Below are the code and all the weights of a small trained network. Each question names an input and a class and asks about switching units off, where a switched-off unit gives its printed mean instead of its output.

import numpy as np


def w(rows, s, z=0):
    codes = np.array(rows[::2]) - 128.0
    scale = np.full(codes.shape[1], s)
    scale[-1] = z or s
    return codes * scale


def f(y):
    return np.maximum(y, 0)


def log_softmax(a):
    a = a - a.max(-1, keepdims=True)
    return a - np.log(np.exp(a).sum(-1, keepdims=True))


def net(x, mask):
    res = np.array(x, float).reshape(1, 5) / 4 @ E
    y = f(res @ A[0][:, :-1].T + A[0][:, -1])
    res = res + np.where(mask, y, B[0][:, -1]) @ B[0][:, :-1]
    return log_softmax(res[-1] @ U[:, :-1].T + U[:, -1])


A, B = {}, {}
E = w([
[193,126,136,230,122,181,30,225],'x0',
[82,39,135,135,62,182,85,71],'x1',
[118,117,133,116,117,118,135,145],'x2',
[54,56,32,207,204,2,133,127],'x3',
[139,125,134,139,131,128,132,121],'x4',
],0.0088)
A[0] = w([
[96,74,207,24,156,171,182,63,223],'n1',
[92,27,122,174,112,95,93,118,39],'n2',
[147,63,81,208,105,41,97,197,195],'n3',
[76,154,178,64,181,74,179,78,252],'n4',
[63,152,88,83,173,38,189,142,247],'n5',
[183,199,235,82,186,113,121,116,209],'n6',
[112,160,204,52,122,191,157,117,189],'n7',
[130,193,182,62,214,120,158,54,243],'n8',
[211,198,101,114,171,93,202,175,249],'n9',
[198,86,65,149,42,204,24,201,174],'n10',
[104,82,155,129,86,202,116,64,133],'n11',
[165,116,94,199,135,56,102,188,144],'n12',
[201,156,139,64,133,173,173,212,127],'n13',
[61,4,68,168,119,128,87,66,81],'n14',
[189,136,59,181,109,162,19,254,249],'n15',
[110,80,195,153,46,168,15,96,148],'n16',
[171,156,113,180,161,73,92,199,77],'n17',
],0.0085,0.0042)
B[0] = w([
[39,75,61,94,49,182,143,46,216],'n1',
[59,108,209,204,75,165,145,137,172],'n2',
[81,87,179,194,190,53,78,97,211],'n3',
[55,30,67,135,69,74,167,153,211],'n4',
[169,45,46,146,126,35,167,181,219],'n5',
[108,64,72,222,15,92,190,151,193],'n6',
[52,84,98,135,54,195,146,89,202],'n7',
[64,79,26,158,42,138,179,133,199],'n8',
[108,73,95,205,143,40,102,203,203],'n9',
[253,241,220,114,139,170,97,144,229],'n10',
[169,74,104,28,72,149,123,49,182],'n11',
[107,133,160,181,170,78,65,109,192],'n12',
[167,67,161,228,73,132,167,208,184],'n13',
[84,73,183,197,45,127,221,246,200],'n14',
[169,233,254,198,179,186,83,159,252],'n15',
[208,198,209,67,53,226,137,98,204],'n16',
[60,172,200,157,184,78,35,84,181],'n17',
],0.0068,0.014)
U = w([
[91,56,97,189,32,133,192,68,254],'0',
[170,146,181,239,61,157,145,185,133],'1',
[107,87,12,109,180,16,198,68,41],'2',
[177,133,146,158,190,47,31,112,16],'3',
[77,106,44,43,58,222,175,2,30],'4',
[239,152,188,87,97,199,89,60,2],'5',
],0.0072,0.0041)

Each question gives the input, the list of numbers given to net, and the class t.
The units are the neurons (one row each of A and B). Each row of codes is followed by its name. A weight is (code - 128) times the scale printed after its matrix; where a second scale follows, it is the last column's (A, B and U).
mask holds one flag per neuron, in row order. A switched-off neuron (its flag False) gives its mean, the last column of its row in B, instead of its output. The means were averaged over made-up inputs and are rounded, as every weight is.
A unit's drop is (log p(t) with every unit on - log p(t) with that unit switched off) / (log p(t) with every unit on - log p(t) with every unit switched off).
The circuit of an input: a set's keep is (log p(t) with only the set's units on - log p(t) with every unit switched off) / (log p(t) with every unit on - log p(t) with every unit switched off). Starting from the 12 units with the biggest drops (on a tie, the unit counted first), units are removed one at a time, each time the one whose removal leaves the highest keep (on an exact tie, the one counted first), for as long as the keep stays at least 0.8.
units of the circuit, in order: the units of the circuit, biggest drop first
most important unit: the unit with the biggest drop
top k neurons: the k neurons with the biggest drops, biggest first
drop when u is switched off: that unit's drop, to one decimal
input [-7,0,6,1,7], class 2: units of the circuit, in order	[n5; n16; n15]
input [-8,0,-7,7,0], class 2: units of the circuit, in order	[n5]
input [1,-8,3,1,1], class 3: units of the circuit, in order	[n14; n17; n7]
input [0,-3,7,-7,-4], class 0: units of the circuit, in order	[n7; n15]
input [7,8,-6,0,-2], class 5: units of the circuit, in order	[n16; n10]
input [-7,0,6,4,3], class 2: units of the circuit, in order	[n5; n16]
input [0,-6,5,8,4], class 2: top 2 neurons	[n5; n10]
input [0,7,-1,-5,-3], class 4: top 2 neurons	[n15; n1]
input [0,-4,-1,4,-3], class 2: top 2 neurons	[n10; n15]
input [-2,-5,-8,-1,6], class 0: top 2 neurons	[n6; n8]
input [4,0,1,3,-2], class 3: drop when n6 is switched off	0.1
input [-8,-1,-1,2,-1], class 2: drop when n16 is switched off	0.2
input [-1,-6,5,6,-2], class 2: drop when n13 is switched off	0.0
input [4,7,-7,8,6], class 1: most important unit	n14
input [-1,-8,-8,-2,-8], class 0: drop when n8 is switched off	0.1
